Each row has a class, written as a number after it.
[ -8  43   4  -9  41  37  18  26  -2 -34  12  18  -8  17 -11  16  -5 -22
 -26   3  18 -24  -5  15 -47  13 -17   3  45  -3 -40  10 -18 -26]
6
[ 11 -37  -5 -22 -51 -14  -8 -17  41 -15  15 -23   7  -8  22 -34   7 -11
   1  17  30  21  -5 -18 -17  53  -8  -6  18  14  -4  -4  -6   8]
9
[ 27  23   2 -70 -10 -11  48 -12  -3 -26  -5  -6  -5 -10  13  -9  24 -44
 -36  34  -7  -1 -20 -22  41  31 -83 -14 -32  42 -35  24  26 -19]
0
[  35  -47  -23   10    3  -18  -17  -47   44    7  -10   24   21  -22
   21   -2  -25   17    6  -62  -28   14   12 -100   -3   -4   68   42
  -27    1   27  -17   36  -16]
0
[  1  -7  15 -37  15   4  32  -1  14  33 -22  27   5  41   4   8 -20  -8
 -20 -57 -18  30  44 -12 -17  23  -7 -18 -41   3  23 -19 -33 -12]
1
[ -23   11  -30    1   -9    8 -111  -22  -36   46   46   -9  -24   -7
   12  -22  -17  -38  -43  -11   99  -15   -4   19   66  -51   86   29
   52   10  -30  -50   23   13]
5
[-61   7 -15  53  59   9 -17 -23  13 -32   7  22   2 -75 -23  30  10  -4
  36  38  23 -13  -7 -17 -73   1  79 -18  -9  -5 -25   8 -11   2]
3
[ 18   1   5  -8  28 -40  36  44 -18  -6  42 -22  13 -56  24 -36  -3   0
  -7  11  29 -15  -6 -37   8 -21 -53 -11  -4  -5  19  36   7 -76]
2
[ 71  12  14 -26 -18   7 -20  -3  20   2  29 -44  51 -22  31 -22 -56  31
   2  47 -13 -24 -33  -7   6 -35 -79 -11  39  22  20  21  28 -24]
9
[ 43  11 -22  19  62 -17 -11 -45  19   0   2 -24 -31 -27  67  14 -27 -62
 -20 -30  15  33  31  -5  -8 -20  32  22  27 -41 -23  39  34 -37]
1
[ 24  -7 -20 -28 -37   2  26 -23  36 -10 -55  -9   6   4  49   9 -29 -32
  -2  27 -32   7  45   7 -50  -5 -27 -24  -1  46 -54   2  -9 -17]
7
[  6  11   0   8 -32  -2  45   8 -17 -37 -46  17 -34 -28 -22  39  19   2
  -8  -7 -15  -7   2  23 -26  45  19  -1  14  -9   4  40  -6   9]
0
[114 -10  10 -14 -25  -5  19  34  45  -5   9 -27   1 -24  78  -2 -30 -16
  -4 -83  -7 -43 -23 -12 -22  25 -37  45   3  11 -31  12  62  -9]
8
[-22 -38 -48  66   2  30 -12 -43  15  -1 -29  44  -6  67  87 -11 -58 -15
  -8   2  18   6  36 -49 -10  -1  72  20 -17  -6 -30 -24 -37  30]
10
[ 30  40  20 -50  10  -9 -48   6  16  58  31  15   4  26 -51  18 -11   4
 -46 -59  15  -1  30  15  26   3  34   0  67  36  28 -45  49 -14]
5
[ 34 -36 -37  31  15  -6  27 -37  -7 -17   0  -7 -55  39  37 -52  -3 -53
   1 -39  25  -9  14 -50 -31  50  57  25 -27 -35   0 -16   8 -18]
0
[  6 -29  21   1  -7 -10 -27  23  30 -15   3  24  24 -63  -3  40 -24  57
 -29  16 -45 -16 -34 -20   1 -20 -28  13  19  22  23  22  15 -18]
7
[-39  15  15  -5 -21  10  25  -5 -15 -54 -44 -13  34  39 -44 -42 -36 -24
  29  28 -12  91  18 -68  13 -16 -52 -12 -17 -20 -19 -24 -48 -10]
5
[ -6   1 -20  14 -51  -6  54  23  64 -45 -37  10  25 -46  25   7 -15  21
  40 -41 -29  32  14 -58 -57 -22  25  -2 -23  10 -32   8  -2 -23]
6
[ -58  -11  -41   25   -4   14   58  -29   -7  -23  -29   21  -29   41
   20  -22  -21  -25    7  -33   21  -21   44  -22 -100   10   83   16
  -19  -27  -42  -28  -48   12]
3
[ -9  67 -39  27  40  32 -38 -23  -2 -58 -36  21 -16  26  50  12 -34 -15
   1   8  -2 -29  40  45 -41 -40  26 -11  31  20 -48  21  24  -8]
6
[ 27 -18  16 -24  -5 -27   8  68  37   1  53  30  43 -56  30   2 -21  34
 -49 -13   8 -14 -22 -60   1   8 -35  34  15  62   0  -4  36 -37]
1
[ 13 -16  14   6 -36 -39 -28 -20  50 -10  16  -2  31 -96  31  23 -35   2
   5 -19 -45 -19 -17 -45  19 -38   7  39  60  -1 -31   3  27 -13]
8
[ 46  61 -10 -15   8  30  70 -33  -2 -31 -20 -49  15 -12   2 -38 -14 -58
  47  61  19   9 -31 -33 -22   7 -59 -50 -20 -12 -51  39  11 -37]
3
[ 12 -11 -28  -1 -38  13  29 -18  14  -1  -2  28 -23  38   9 -16 -18  11
   1  16   8  23  26 -19 -55  49  56   2 -27 -10   0 -19 -41 -12]
10
[  41    2   21  -15   29    1   28   55    2  -10   19  -54   24   17
   13  -30  -34    1   11   32  -32    2  -30   15    0  -57 -111   -2
  -13  -14    0   -2   -5  -41]
9
[ -2  -5  34 -19   7  13 -49  -4 -26   5  10  -9 -37  -2 -79   8   5 -26
 -22  14 -20   4  -9  36  29   1   2  21  20 -17  14 -10  -6  35]
11
[ 71  -6  32 -53 -37 -32 -12   1  -4  76  21 -33   5 -14  -7 -10 -15 -18
 -27 -49 -16  30  24 -22  42  32 -14  -4  13  24  43 -63  16 -48]
9
[-12 -25 -16  -5  -1   4  -7 -25  29   5   3 -14  -5  31   7 -12  -4 -33
   1  -3  20  35  15 -11 -11  -3  14  28 -10 -23 -39 -12  -8  14]
7
[ 45  54  28 -23  28  16  13  -1 -47  76  11 -66  25 -11 -20  13  40 -43
   7   3 -35  41  58   3   9  -1 -42 -37  38  43  -1 -55  28 -54]
4
[ -1  -6  18 -35 -22 -32  -3   5 -26  78  33 -34   6  10 -25   5  51  42
 -27  19   1   2  -7  34  21  -8 -12  21  29  27  30 -54  45  -6]
2
[ 36 -12  -4 -42  12 -42 -24  35  33   8  12 -17   4  13  19 -44 -41 -54
 -39 -44  72  38 -11 -35  81 -28 -42  24  23   2 -19 -28  39 -43]
2
[ 19 -53 -42   3 -48 -20  -8   5  33   9  -3  40   0  28  37 -24 -30  45
 -12   0  55 -28 -34 -13 -15 -15  52  58  -4  -6   1  20   4  -7]
5
[-42  15 -55  19  -3  25  43 -50  31 -51 -26  30 -38  41   2 -37 -23 -20
  29  53  45   9   0  -5 -77   7  51 -28 -43 -25 -36  21 -44   5]
4
[ 43  58  -2 -16   1  26  28 -25 -60 -24 -18 -19   7 -25 -24 -20   3   5
  25  52  22 -14 -42 -21 -28   9 -29  -9 -24   4 -10  35  19 -36]
5
[-32  10  18  -7 -10 -16  21  42  22  -4   3  25  15  19  13  23   6 -17
  -2 -19  15  23   9  17 -37  36 -19  49  25  -3 -78 -41  -8 -23]
8
[  3  -7 -32 -16  -3  -5 -32 -22 -22  26  15  -7 -16  35  24 -27   7 -23
 -21   6  71  17  27  -6 -20  35  34  36  -7  30 -31 -57  25 -15]
7
[  3   2  -1 -11  16  -3  78  21  41   7  26  -1   1 -16 -11  18   5 -39
  33  10  14  11  18 -18 -57  37   7   4 -31 -15 -39   4 -51 -13]
11
[ 58 -67  16 -29 -62 -15   8   5  55  27  -3  -3  31  -5  62   8 -36   3
 -22 -14  -9  -7  -1 -34 -12  31 -31  14  -1  38   0   1  -6   1]
5
[ 46  20 -18  10  33   4  14 -17  14  29  -1 -25  -9  44  48 -12 -27 -47
   5   6  -5  43  37  -6  38   5 -13 -39   8  -7   9 -20  -9 -31]
1
[-30   9 -17  31  12 -14 -19 -31 -11 -34  15  28   2 -57   0   8 -29 -19
   5  14  23 -48  14 -39 -35 -25  72  46  37   2 -40  21  -1  10]
6
[-54  41 -29  30  17  53 -40 -35   6 -60 -16  29 -26  68  33   6 -60  30
 -11   6 -18 -18 -21  41 -28 -22  32   9  -7 -35 -23 -36 -16  29]
3
[ 50 -13 -13  -5 -40   8 -21 -37  48  33 -11   0  -5  35  16 -22 -26 -23
  34  36  17  25  12  22  12  35  13 -39  18 -26  18  27 -26 -24]
11
[ 65 -25  18 -92  -9 -18  56   3 -37   5 -25 -13   0 -19 -46 -17 -12 -97
 -40  32  26  28  19 -67  57  69 -79  -7  -6  24  -7   0 -81 -28]
2
[ 40   4  -9  18  58  23  -8 -34  17  32 -25 -22 -18  28  21   2 -11 -56
  24  14 -28  38  27   6  20 -10 -10 -57 -40  -8  12  -8 -16 -25]
4
[ 59 -10  20  -7  10 -13  25  72 -46  54  19 -28  23 -47 -31 -26  32   8
 -15 -69  42 -52 -15 -38  12 -17  -9  27  33  32  23   0  69 -21]
2
[ 42  10  35 -53 -18 -22  -2  30  15   7  19  -1  24 -32 -19 -22 -33 -44
 -18 -31  -7 -21  33 -38  32   3 -44  -4  20  53  -5   4  28  -9]
11
[ -2   5  -6 -22  -5 -26 -16  10 -20 -16  35  18 -24 -24  27  14  13  16
 -17 -44  46 -43 -14  27 -31  43  27  72  -2  -8 -20 -12  14   0]
8
[-73  23   0 -24 -31   9 -12 -22   9 -55   1  52 -26 -39 -73  21   9  37
 -46 -34  14  -3 -16 -23 -30   5  63  32  18   3 -13   4   8  58]
8
[ -2 -21 -17  10  32 -13   8 -23  26  33  46 -12  17  -2  10   7 -13 -14
 -13  20   3  16  32 -52   4 -12  31  21  45 -12  -3 -33 -31 -16]
2
[-16  14 -14  19   9  -2  18 -19  -7  12  18  16  -2  16  17   6   3  -3
 -11  -8  -7  26  23 -47 -31  42  33  37  15  -8 -30 -59  -4 -56]
7
[  6 -52 -30  12 -14   4  23  15   2  -7 -28   9 -36  48  12 -39 -30 -30
 -18 -28  20  44  68 -35 -60  -6  51  11 -64  -4  -3  -6 -45  -4]
5
[ 72 -18   8 -11  62 -25  -4  19  21  14  27  12  14 -28  31  25 -20  19
 -40 -33  -8   2  18 -49 -17  35  -8  20  18  39  51  -5  39 -46]
1
[ 35  63   5 -35  32 -21 -43 -14 -53  58  41   3  25 -37 -43  14  24  34
 -18   1  45 -12  25  -7  -2  32  34  11  57  54  36 -43  67 -58]
2
[ 25  14 -20  20  74  33  27 -26  30  32 -20  -6  15  10  48  19 -18 -91
  16 -17 -19  -6  47 -19 -36 -20  11 -17  43  -4 -71 -15 -31 -53]
4
[-63  45  23  19   6  18 -17 -30  -7 -18  -9  32 -13   4 -17  29  11 -29
  -7 -39 -29 -14   8  19 -32  23  48  19  45 -26 -61 -20   1   4]
5
[ 14   2 -27  -9 -26  -8  46  21  -5 -25  15  30  -3 -35  -1 -24 -12   0
 -31 -19  32   8  25 -77  21   0  19  19 -30   9  11  63 -17  -3]
4
[-35  -5  13 -28 -34 -35 -20 -18   2  16  -7  37   9  12 -31 -18  -4 -32
 -23 -26  48  28  11 -44  14  53  39  39   5  28 -35 -60  33  -1]
3
[-70  -8  -1 -10 -33 -28  16  10   3 -59  -1  37 -24 -79 -13  17  -2 -32
 -24 -11 -27 -25  16 -20 -20 -10  30  27  17   5 -63  -4 -50  11]
8
[ 30 -39 -19  27  41 -13  29  31  33  31  30 -48 -24  -9  32 -10  36 -27
   6  13  14   2 -10  18 -28 -10   5 -19  13 -21   1   5  14 -47]
3
[ 39 -30  50 -36  -1  -9  51  39  48 -22   0   1  31   9 -39 -24 -49 -50
 -24 -38 -23  21   3 -74  30  13 -82  15  15 -27  -9  35 -30   0]
2
[ 42 -12  14  28  -3   5  40  56 -42   1  -1 -20  20 -51   8  -4  31  48
  21   1 -27 -13 -37 -32 -31  16 -36  -4 -17   9  38  -3  26 -72]
0
[ 29  31  -5  -3  37  -2  15 -48  18 -12   5   0 -28  13   6  10  -6 -63
  14   5 -39  46  29 -15   7  53  16  -1 -52 -43 -25   5 -21 -27]
3
[-25 -39  22  -7 -32 -17 -64   0  41 -20  30   3 -23 -46  12  15  -8 -12
 -42 -14 -27  -6 -64  14  40 -10   9  64  -2 -10 -45 -28  16  43]
9
[-25 -40   4 -36 -11 -40 -14 -25   0  25  50 -28 -23 -29  27   0  62 -72
 -34  39   3  25   2  13  48  15 -19  50 -18   6 -62  -9  -7  10]
4
[-57 -28   7 -19 -46 -14  -3  51   3 -54   2  22 -33 -14 -18 -27  25  10
  -1   4  61 -31 -81  46 -35  14  -3  28 -59  -5 -44   9  -1  26]
5
[ -9  12   3  13 -33   7  39 -21 -16  11   4 -17 -18  36  23  19   1   2
 -18   6 -49   5  16   4 -15  31   3   9  32  -3  -7 -64  -4  -4]
0
[ 50  16 -24  -9 -27  20  42 -16 -13  -9 -27  -8 -24  33  38 -17 -33  18
  -4  25  -9 -20  10   0 -50  24 -14 -18  -6  21  21  -5   0 -29]
11
[ 34 -39   4  -8 -22 -53 -23  -1  36  47  21 -30   0  40  33 -30 -14  10
  -2 -50  10  63  47 -23  31   4  -2   8  -8   3  52 -49  43 -15]
8
[ -6  38  24 -44 -65  23  20 -36 -40  10 -55  -2  10  14 -54 -26 -29   0
 -27  29 -45  13   2 -26   2 -22 -33 -30  -5  40  -7 -27  22  -3]
3
[-42  20 -14  28  -6  -4   8  55  -8 -34  -5  45  10 -28  -8   0  20  36
  23 -16  48 -11 -33  12 -54  30  39  29  18 -14 -31  -6 -11 -46]
9
[ 18  41 -12 -30  -6 -12  57  -2 -20   8 -29   2 -21 -39 -41   2  46 -17
   8  -1  -3   6  -3  -6  20   0  -4 -34  -4   0  -3  35   2 -42]
8
[  8 -22  -5 -56 -35 -50 -17  -4   6  23  28  -5   9   1   7 -43  -4  -2
 -43 -23  42  15   7 -31  41  -7  -5  41   5  24   8 -16  33 -10]
9
[  4 -14   9 -35  -4 -35   2   1  15   7  37 -29  12 -12  -6 -43  -7 -22
 -30   4  13  37 -14 -71  59 -15 -36   7   8  39   7 -51  42  -1]
1
[ 21 -20  -5  -3  36  30 -14   1 -12  -4   9  11 -20 -10 -14  -6   4 -26
 -17 -32  13 -43   1 -13 -26  -5  42  25 -26   4 -17  18   6  40]
10
[ -3  50  -6   3 -28   6  17 -17 -39 -13   5 -11 -26 -73  58  40  -2   6
 -20  -9  24 -28 -21  16 -66   0  31  45 -19  11 -59   4  38 -21]
6
[-69  57 -26  12  -3  15 -32 -34  -5 -37  24   1 -46  -7 -30  29  39  30
  37  77  -4  -5 -46  95 -15 -20  50  -1 -19 -43 -27   1 -21  24]
6
[ 16  -3 -23  44  24  28  21  12   6 -24 -26  -5  -5  31  25   2 -21  51
  39  -7  15  -8 -14   7 -77   0  28  -8 -26  -7  24 -18  13  10]
10
